Below is a small trained network, with its code and all its weights. Each question gives an input and a class and asks what happens when units are switched off, that is, made to give their printed mean instead of their output.

import numpy as np


def w(rows, s, z=0):
    codes = np.array(rows[::2]) - 128.0
    scale = np.full(codes.shape[1], s)
    scale[-1] = z or s
    return codes * scale


def f(y):
    return y / 2 * (1 + np.tanh(0.7978845608 * (y + 0.044715 * y**3)))


def log_softmax(a):
    a = a - a.max(-1, keepdims=True)
    return a - np.log(np.exp(a).sum(-1, keepdims=True))


def net(x, mask):
    res = np.array(x, float).reshape(1, 5) / 4 @ E
    y = f(res @ A[0][:, :-1].T + A[0][:, -1])
    res = res + np.where(mask, y, B[0][:, -1]) @ B[0][:, :-1]
    return log_softmax(res[-1] @ U[:, :-1].T + U[:, -1])


A, B = {}, {}
E = w([
[62,217,150,67,38,179,183,142,26,177,164,61],'x0',
[80,72,224,40,109,17,132,148,230,228,144,108],'x1',
[88,109,39,82,72,237,79,82,234,148,97,100],'x2',
[169,70,55,95,255,136,130,79,57,230,190,53],'x3',
[164,44,162,112,64,141,62,155,113,33,249,51],'x4',
],0.005)
A[0] = w([
[159,189,70,186,140,207,124,110,67,44,123,132,102],'N0',
[80,109,24,72,80,214,67,70,222,158,94,125,96],'N1',
[179,47,182,111,66,142,40,148,117,1,240,50,43],'N2',
[78,194,134,84,59,155,187,134,52,173,151,71,36],'N3',
[148,175,54,185,143,206,122,135,66,51,117,143,39],'N4',
[167,68,166,119,71,155,46,166,127,14,237,41,48],'N5',
[188,100,49,97,225,137,132,59,80,232,192,46,31],'N6',
[74,87,201,61,100,58,137,175,201,212,140,102,64],'N7',
[162,145,199,184,179,29,188,184,38,121,169,178,54],'N8',
[66,99,213,55,117,62,116,165,205,197,152,110,107],'N9',
[161,167,53,206,127,206,145,135,70,55,116,134,61],'N10',
[217,38,101,184,220,89,73,86,216,97,95,217,47],'N11',
[105,184,180,159,23,121,126,179,183,48,86,183,69],'N12',
[75,108,52,78,89,226,87,66,220,154,103,119,42],'N13',
[84,98,195,61,98,51,113,154,196,209,149,128,58],'N14',
[64,206,140,82,67,169,190,140,52,172,161,72,75],'N15',
[182,85,59,86,213,137,137,69,72,228,188,76,78],'N16',
[78,91,167,65,102,52,141,148,182,193,128,102,1],'N17',
[103,206,106,146,175,121,196,95,145,209,30,205,65],'N18',
[167,149,213,177,187,32,187,186,36,114,140,160,77],'N19',
[164,162,68,203,120,210,124,110,53,64,103,142,84],'N20',
[198,31,106,192,205,77,78,85,219,75,103,179,67],'N21',
[164,176,75,194,132,210,109,112,55,60,115,150,72],'N22',
[92,207,104,160,173,116,198,83,138,204,13,198,76],'N23',
[99,194,183,143,38,128,127,174,184,37,89,191,70],'N24',
[84,205,151,64,64,183,188,136,47,174,156,87,83],'N25',
[95,214,97,141,179,118,194,115,145,191,23,193,67],'N26',
[89,179,178,157,27,128,135,178,182,42,86,187,74],'N27',
[80,202,119,140,189,135,191,86,146,195,27,197,28],'N28',
[62,206,145,84,64,163,193,119,55,169,162,66,76],'N29',
[68,192,139,79,59,172,193,145,45,169,170,72,100],'N30',
[149,181,62,201,133,204,125,124,62,57,130,148,107],'N31',
[85,110,45,93,83,230,52,68,220,172,84,102,42],'N32',
[176,153,206,167,183,31,182,189,32,118,141,173,71],'N33',
],0.0049,0.0037)
B[0] = w([
[157,113,153,42,153,41,184,58,187,199,113,166,221],'N0',
[181,222,216,164,93,203,194,126,154,34,164,21,232],'N1',
[151,82,23,109,33,156,140,197,52,224,224,161,236],'N2',
[194,133,125,152,157,124,55,221,157,103,70,186,188],'N3',
[194,107,182,40,165,68,187,85,176,198,107,163,192],'N4',
[145,69,23,88,23,148,169,198,58,229,229,166,224],'N5',
[23,25,235,128,230,206,144,165,34,126,67,80,248],'N6',
[205,119,158,28,169,52,196,55,202,203,101,182,214],'N7',
[179,205,190,140,90,211,181,132,159,56,159,45,208],'N8',
[167,122,133,62,156,56,177,50,187,187,110,174,231],'N9',
[179,114,162,53,165,66,173,78,176,189,112,154,204],'N10',
[179,163,98,178,147,106,7,243,155,72,47,204,222],'N11',
[23,12,199,139,250,197,141,153,30,127,84,75,230],'N12',
[207,203,213,141,104,207,184,155,154,46,162,52,197],'N13',
[193,116,152,43,163,63,179,67,170,196,101,166,201],'N14',
[170,144,108,162,149,102,46,191,161,88,62,186,216],'N15',
[3,23,228,159,237,204,141,146,29,95,68,87,252],'N16',
[222,117,166,48,158,103,183,109,159,188,103,140,161],'N17',
[143,76,47,108,40,163,136,189,59,190,215,144,227],'N18',
[181,211,184,149,84,221,186,115,170,50,163,40,220],'N19',
[172,112,165,40,160,50,175,65,182,191,114,168,215],'N20',
[175,169,90,181,137,101,5,233,157,75,32,206,217],'N21',
[174,111,160,56,152,67,169,75,178,193,107,152,208],'N22',
[138,82,45,117,47,146,133,182,69,186,217,137,242],'N23',
[16,33,203,143,242,196,150,148,31,133,75,82,231],'N24',
[178,150,108,167,158,93,31,197,160,86,53,196,220],'N25',
[133,71,45,103,48,155,134,183,62,196,218,141,224],'N26',
[32,39,202,138,230,190,127,135,35,134,85,80,235],'N27',
[151,73,72,84,59,157,136,214,53,191,215,138,206],'N28',
[178,144,107,162,151,101,46,195,158,84,62,192,216],'N29',
[161,148,92,174,151,91,37,194,172,86,70,192,230],'N30',
[156,114,149,64,150,53,168,58,186,192,108,154,224],'N31',
[206,206,211,134,99,215,186,154,147,48,161,45,209],'N32',
[186,211,186,151,82,223,186,121,180,55,168,29,217],'N33',
],0.0055,0.0037)
U = w([
[152,122,140,73,151,62,161,39,174,176,114,160,122],'0',
[25,64,169,145,203,167,126,135,66,117,95,96,111],'1',
[131,98,40,121,48,138,127,168,82,169,217,146,118],'2',
[157,168,101,170,142,103,26,182,161,84,67,180,116],'3',
[159,224,165,144,93,174,171,108,157,67,167,53,114],'4',
[26,170,68,203,98,84,94,4,141,100,150,123,248],'5',
],0.012,0.014)

Each question gives the input, the list of numbers given to net, and the class t.
The units are the neurons (one row each of A and B). Each row of codes is followed by its name. A weight is (code - 128) times the scale printed after its matrix; where a second scale follows, it is the last column's (A, B and U).
mask holds one flag per neuron, in row order. A switched-off neuron (its flag False) gives its mean, the last column of its row in B, instead of its output. The means were averaged over made-up inputs and are rounded, as every weight is.
A unit's drop is (log p(t) with every unit on - log p(t) with that unit switched off) / (log p(t) with every unit on - log p(t) with every unit switched off).
The circuit of an input: a set's keep is (log p(t) with only the set's units on - log p(t) with every unit switched off) / (log p(t) with every unit on - log p(t) with every unit switched off). Starting from the 12 units with the biggest drops (on a tie, the unit counted first), units are removed one at a time, each time the one whose removal leaves the highest keep (on an exact tie, the one counted first), for as long as the keep stays at least 0.8.
units of the circuit, in order: the units of the circuit, biggest drop first
most important unit: the unit with the biggest drop
k most important neurons: the k neurons with the biggest drops, biggest first
drop when u is switched off: that unit's drop, to one decimal
input [6,-1,-6,4,3], class 3: units of the circuit, in order	[N30, N25, N29]
input [-4,4,1,5,2], class 1: units of the circuit, in order	[N16]
input [-4,-2,-8,-7,8], class 2: 4 most important neurons	[N2, N5, N16, N6]
input [7,6,4,0,6], class 3: units of the circuit, in order	[N30, N25]
input [-4,7,2,8,6], class 1: 2 most important neurons	[N16, N6]
input [1,4,-8,-6,-7], class 4: 2 most important neurons	[N33, N19]
input [8,2,7,-7,-8], class 2: 2 most important neurons	[N26, N23]
input [2,8,-6,7,8], class 0: 3 most important neurons	[N7, N9, N14]
input [-6,-3,7,6,-3], class 4: 2 most important neurons	[N1, N32]
input [-8,1,0,7,-1], class 3: 2 most important neurons	[N11, N21]
input [4,6,-3,-8,6], class 1: 3 most important neurons	[N12, N24, N27]
input [6,7,5,-5,4], class 0: 2 most important neurons	[N7, N9]
input [-7,-7,8,1,0], class 4: 3 most important neurons	[N1, N32, N13]
input [4,6,-8,1,5], class 4: units of the circuit, in order	[N19]
input [-8,7,4,-3,1], class 3: 2 most important neurons	[N21, N11]
input [5,7,-5,0,6], class 0: 3 most important neurons	[N7, N9, N14]
input [2,2,-5,-7,6], class 1: 2 most important neurons	[N12, N24]
input [0,-6,-8,0,5], class 4: drop when N33 is switched off	0.4
input [-4,-1,-8,0,-6], class 4: drop when N19 is switched off	0.3
input [2,-7,-1,-7,7], class 0: drop when N4 is switched off	0.2
input [-8,1,6,7,-6], class 3: most important unit	N11
